[128 = 0]
[114 158  91 148  95  73 140 131 121 152 139 126  67 148 142 153 135 159
 170 115 131 137 142 152 136 151 125 136 130  58 169  66  54 133  85 119
 133  96 134 123  53  87 130 135 165 171 121 162 101  88 133 142 146 157
 150 140 146  93 117 174 128 138  84 130 156 125 149 110 117 125 177 117
  96 190 122 131 131 158 134 118 109 172] | 6
[148 103 135 151  82  79 118 138 171 146 135 109 114 131 131 164  98 126
 168 140 153 106 133 155 125 139 160 127  74  95  90  68 129 147 102  70
 141 106 111 128 174 142 122 102 149 117 144 135 120 126 133 122 170 111
 119 150 163 114 174 209 139 143 110 136 148  87 146  94  36 104 136 109
 149 202 110 149 134 107 133 131 125 149] | 11
[158 110 255 126 152  80 111 122 167 138 132 101 178 104 164 134 109  95
 140 128 138  91 135 122 126 144 147 128  86 108  86 103 112 155 115 103
 129  84 114 133 175 139 120 145 144 104 159 123 135 133 133 161 169 106
 106 133 150 125 166 152 152 111 114 142 140  96 158 110  47 121 129  91
 136 198 115 143 102 106 152 135 121 141] | 11
[128 148 145 103 173  15 129 116 143 136 126 107 177 106 163 171 126 134
 203 155 134 114 177 146 121 140 146 143 119  84  99  89 105 171  72  93
 135 120 100 129 152 110 129 129 144 136 132 126 115 129 123 110 133 113
 124 135 154  78 176 199 194 141 103 114  96  86 160 129  51 139 123 121
 106 232 144 130 138  93 153 156  99 162] | 12
[ 94 135 133 163  72 181 123 126 107 134 149 163  66 139  78 149  99 131
  94 145 138 166 145 128 132 114 141 129 128 140 114 125 112 145 151 109
 116 163 147 125 107  73 137  82 180 156 123 130 138 111 160 157 154  96
  87 144 104 133 113 172 163 158 113 153  62 110  79 100 130 109 133 124
 152 125 108 122 122 115 141  92 118 127] | 2
[170 142 229 163 105  39 122 103 153 150 133 106 164 108 127 136  92 120
 127 110 172 102 114 148 123 132 152 134  81  89  69 107 128 137 148  74
 144  95 121 119 160 128 131  99 141 105 162 124 123 113 168 130 167 130
 119 135 152 141 184 199 186 121 123 165 126  68 206  89  69 128  68 111
 169 193 114 136 115 101 142 133 142 166] | 11
[162  94 160 146  94 180 102 118 129 114 129  92 150 115 145 125  84 129
 108 148 145  98  82 182 108 125 127 119 111  93  77 141 148 141 113 108
 124  90 129 139 103 138 122 129 154  43 155 133 116 130 133 126 148 132
 124 136 128 148 150 156  81 120 132 185 200  83 184  83 134 128 153 125
 163 164 111 127 109 159 170 141 144 146] | 5
[153 135 208  75 149 108 114 131 137 121 123  85 181 131 156 111 104 103
  89 148 112 101 102 141 124 154 129 124 106 102 126 130  74 168 110 175
 116 136 151 152  99 102 114 158 172  81 161 116 158 144 125 167 136 160
 129 154 116 157 130 114 141  99 120 153 196 126  95 100 131 100 172 121
 135 141 104 126 120 124 153 145 118 128] | 6
[149 167  13 125  89 120 153 143 140 152 111 127  82 124 130 112 132 148
 119  68 146 143 100 140 117 128 141 133 110 116 135 148 154  82 160 116
 154 135 138 112 122 174 130 134  81 138 130 134 124 139 129 112  98 164
 153 128 124 178 139 112 136  96 130 124 152 141 185 135 106  73 104 168
 155  80 102 100 157 130 103 142 138 125] | 11
[108  98 204 158 110 159 138 135 145 119 132 175 106  98  88 110 163  62
  59  98 124 164 155  38 111 103 138 118  96 227 126 189 154 121 209 148
 129 155 131 128 202 140 134 129 110 175 111 102 169 140 133 191 123 103
  77 129  90 149 109  80 155 139 139 128  26 186  54 161 102 113 131 106
 130  52 114 121 106  94  86  95 128  69] | 7
[136 167   1 141  67  89 149 136 124 152 119 127  45 145 156 132 134 173
 164  85 142 142 103 160 135 141 119 130 140  61 161 112 101  97  98 121
 148 102 142 119  62 131 128 149 136 136 128 163 109 107 131 108 103 186
 173 127 135 132 119 138 102 103 101 136 179 136 192 119 110  93 156 156
 126 142 109  93 152 171 118 130 125 155] | 9
[121 121 135 150 144  66 139  99 100 100 126 112 186 119 112 134 168 134
 138 151 125 124 136 147  98 117 102 128 126 120 148 134 123 138 108 150
 132 126 107 131  92 104 141 110 112 134 100 124  92 100 119  75 105 184
 158 137 136  81 133 165 125 142 138 139 142 129 126 143 205 212 127 123
  81 150 167 152 131 149 110 147 143 163] | 2
[140 179 233 169  87   1 139 101 145 160 142 129 135 124  73 148 102 112
  99 116 170 134 140 127 121 132 164 138  58 108  91  97  87 153 171  87
 143 154 134 117 150  85 140  58 166 168 147 115 143  99 186 148 169 145
 102 171 136 141 176 229 255 148 115 163  71  81 129  89  77 120  59 113
 164 173 106 146 129  65 117 115 131 164] | 10
[144 162 144 163  77  39 154 114 142 142 121 143 108 104  97 123 138 100
  81  83 158 151 122 103 103 115 131 126  78 147 108 171 132 122 188 121
 152 155 139 120 156 124 138 102 126 153 133 111 151 120 157 144 110 173
 116 150 109 166 152 155 209 125 127 161  84 136 135 121  90  95  89 138
 160  97 101 106 137  95  90 125 135 124] | 11
[124 119  93 149  67  71 121 148 158 154 141 126  63 172 131 164 104 144
 179 139 138 118 132 150 157 154 144 124  97  76 141  37  77 145  77  99
 128 115 130 133 123 100 120 108 190 145 137 156 125 105 136 133 169 138
 139 152 162  97 130 198 119 141  92 127 164 115  98  85  61  96 169 103
 131 197 109 153 140 130 129 109 116 150] | 7
[121 174 223 118 136 168 120  96  75 119 141  92 187 115  96 127  94 137
  58 164 133 133 117 190  88 133 127 142 124  92 108 143  77 177 136 152
 111 146 148 133  18  52 140 103 161 108 137 118 115 110 155 158 153 150
 108 168  95 151 135 182 197 144 121 181 158  78 136  91 239 156 139 141
 126 153 125 134 109 134 178 145 125 173] | 0
[145 188   1  94 108 130 140 145 127 159 112 124  86 159 136 120 105 186
 153  97 139 132  93 168 151 139 136 138 150  87 141 111 142  83 128 108
 142 147 147 111 107 165 123 121  97 122 140 145 124 140 134  83 106 144
 167 117 144 168 133 117 130  89 132 105 171 113 188 120 125  74  73 180
 164  89 114 103 170 133 125 144 136 134] | 9
[148 192  12 104 102  77 149 142 131 159 113 122  80 149 147 118 122 163
 141  84 138 141  96 148 142 146 132 133 132  81 156 118 103  97 122 133
 141 136 151 120  88 142 124 147 118 136 141 144 136 128 133 112 100 183
 167 131 132 163 128 117 140  88 116 123 175 136 175 121 111  70 117 166
 150 104 102  97 165 139 114 139 127 140] | 10
[110 145   1 105 132 121 137 128 106 119 124 102 157 145 101 170 115 187
 180 194 134 129 140 207 105 122 138 142 130  98 124  90 153 147  78  99
 135 181 105 125 103 100 135  67 106 126 105 126  94 134 109  43 113 141
 156 155 149  99 159 216 143 173 136 108 154  80 123 122 173 157 100 172
 115 160 155 148 175 114 138 167 127 165] | 5
[137 102  99 188  91  67 152 103 120 106 120 134 122  95 128 122 187 112
 136  98 139 135 121 112  95 108 100 116 114 136 146 170 148 107 136 139
 149  96 112 127 118 136 141 138 104 135 100 131 101  98 119 103  84 195
 157 124 121 105 128 133  92 154 134 157 123 163 160 153 156 179 143 119
  96 120 143 123 120 171  85 134 146 140] | 6
[133 106  60 100 122 150 111 160 147 132 125 127 115 203 126 113 110 149
 145 147 104  98  82 131 187 151 115 113 144 124 176  77 124 106  98 155
 114 151 144 140 135 154 107 122 146 104 141 141 145 138 115  89 132 146
 174 121 157 133  92  80  46 114 147  96 214 150  52 110 153 104 124 128
 144  86 127 154 159 143 108 107 144 104] | 2
[152 168  31 142  76  65 159 129 136 146 111 130  76 113 135 116 145 132
 117  70 150 146 104 127 111 127 134 128 104 110 136 162 131  98 153 125
 158 130 140 120 115 146 133 139 107 140 131 132 133 123 135 123  88 189
 151 136 117 164 143 129 148 102 120 145 133 148 177 132  99  83 118 157
 148  99 100  90 150 135  97 139 134 131] | 12
[132  95 187 196  58  86 124 126 160 138 141 156  91 144  77 135 120 101
 108 115 150 128 123  95 146 118 144 113  79 156 114 107 137 126 168 102
 134 135 130 127 189 130 130  76 158 147 135 126 144 106 184 134 159 129
 113 142 141 127 133 165 141 153 130 148  89 128  82 100  79 122  97  94
 161 124 110 153 124 105  91  86 148 117] | 6
[111 165 119  96 169  78 140 122 119 134 132 101 188 128  99 160 126 152
 152 166 133 128 167 171 100 133 151 150 103 111 125  86 117 155 107 112
 134 170 106 120 119  98 138  85  93 164 112 114 106 132 123  95 141 122
 132 157 145 107 167 202 205 164 126  98 118  93 123 137 154 155  91 149
 103 171 152 159 152  83 135 160 117 166] | 7
[126 111 123 155 141  36 133  95 110  99 121 134 179 138 114 132 159 133
 157 157 124 117 126 119 136 112  92 118 149 136 143 144 141 136 106 149
 126 143 112 137 134 104 136 100 145 115 108 124 113 106 127  58  85 181
 167 119 141  74 126 144 119 167 152 135 116 130 104 138 185 209  93 120
 105 138 171 139 146 141  97 133 148 139] | 2
[149 137 255 104 185 142 104 100 115 122 129 102 195  84 175 114  98 101
 101 142 127 108 128 133 117 135 126 134 147 105  74 166 102 168 126 137
 111  91 135 138 106 106 125 170 165  74 165 117 141 137 142 182 150  98
  88 122 107 144 143 113 154  95 119 167 124  90 179 111 110 134 147 110
 137 176 120 106  83 127 193 140 112 138] | 6
[138 124 208 161 100  35 109 116 145 143 142 146 123 192 104 131 102 127
 136 141 131 101 102 106 200 143 117 113 125 111 145  66  81 135 119 131
 114 137 147 138 144  95 120  83 216 124 155 140 150  92 167 111 159 155
 148 132 161 108 112 150 132 137 130 138 135 116  62  81 126 140  81  86
 154 151 129 159 135 121 107  81 146 132] | 2
[108 164 201 128 129 186 116 100  80 124 143 140 127 111 112 132  91 128
  74 153 131 159 141 143 118 120 129 138 158 119  91 165  89 168 150 137
 104 151 155 131  61  48 138 114 192 122 140 122 143 119 161 182 143 100
  75 138  87 145 118 146 192 129 112 174  69  91 120  98 160 121 143 133
 145 139 115  96 103 118 180 115 108 134] | 2
[121 103   1 138  77 121 148 161 147 132 118 128  37 132 169 150 161 145
 189 108 126 144 132 138 113 133 123 121 117  96 165 108 116 115  71 126
 148  98 119 134 104 143 122 168 124 142 105 156 107 123  85 118 101 169
 160 131 135 100 118 136  52 130  98 119 174 169 139 144  79  92 229 139
  94 149 113 108 148 175 110 137 110 129] | 10
[138 131  47  80 119 131 126 170 156 143 118 112  89 174 158 116 124 135
 141 119 108 115  95 126 158 162 128 120 122 108 175  90  94 116  93 164
 126 139 149 141 118 152 106 159 140 118 142 142 149 144 104 132 123 158
 162 136 141 150 105  80  75  91 119 103 220 165  76 121 109  66 176 136
 130 103 104 127 154 140 113 128 122 108] | 7
[138  93 136 170 103 133 127 103 106  95 128 105 172 127 103 118 142 132
 105 147 132 111  94 160 101 114  99 117 118 130 136 145 151 121 124 144
 131 114 117 133  94 127 135 104 118  93 111 127  96 108 124  83 115 187
 160 138 130 113 127 148  74 163 153 165 190 122 134 120 226 200 126 123
 112 120 149 155 124 169 114 139 164 154] | 1
[121 111  22 143 127  41 133 103 106  97 115 141 137 136 136 159 149 157
 197 171 127 130 136 145 139 106  96 121 165 115 132 138 155 141  73 123
 131 151 106 137 131  96 135  97 162 100 107 132 111 116 119  29  66 169
 167 116 142  60 136 171 117 167 142 131  98 106 122 131 141 187 106 140
 112 163 170 113 166 142 115 141 132 140] | 5
[104 158 147 160  73 109 132 126 122 152 152 135  90 145  68 164  98 139
 114 146 151 153 156 156 118 131 159 140  86 106 118  78  86 157 138  91
 128 161 134 120 100  65 139  64 167 178 125 130 123 102 162 152 176 116
  98 170 127 124 144 229 205 168 101 145  87  92  92  90 120 116 122 121
 139 168 112 151 129  97 136 107 117 159] | 5
[127 158 145 126 172   1 141  85 113 115 119 124 174 106 160 162 158 135
 199 158 128 127 170 128 125 128 109 135 150  85 124 127  90 172  71 132
 135 132 108 136 109  63 139 124 174 136 118 126 114 104 131  85  88 174
 150 129 140  51 155 189 199 158 112 134  75 101 141 139 110 187 112 121
  88 217 165 113 145 118 130 152 108 168] | 8
[144 155  27 116  81  34 150 128 136 132 108 122  78 113 169 139 138 122
 139 111 137 145 117 134 115 134 127 123 117  86 130 156  94 145  96 149
 146 139 143 144  99  96 127 154 177 116 135 134 149 128 120 131  73 204
 145 146 108 131 137 146 151 107 101 159 134 143 133 119  71  71 185 151
 134 148  99  72 157 141 120 146 107 130] | 12
[115 133 185 119 152 186 129 114  90 105 136  92 198 120  90 117 136 130
  76 160 118 124 124 168  80 126 120 135 111 136 141 138 118 143 135 161
 119 141 126 130  63 100 136 115  97 126 110 115 100 121 119 133 142 150
 131 157 110 137 126 148 122 158 141 143 180 121 111 131 255 183 141 136
  96 118 145 165 114 141 139 150 139 157] | 0
[131 120  30 116  96  79 137 159 156 143 122 117  73 146 176 147 142 134
 180 116 121 126 129 132 136 154 131 123 114  81 164  86  81 133  69 136
 137 105 130 140 110 124 116 172 159 137 128 152 128 125 101 136 121 167
 153 138 140 107 120 135  85 113  91 116 179 158 118 124  62  81 213 125
 104 169 106 117 145 153 120 131 105 133] | 10
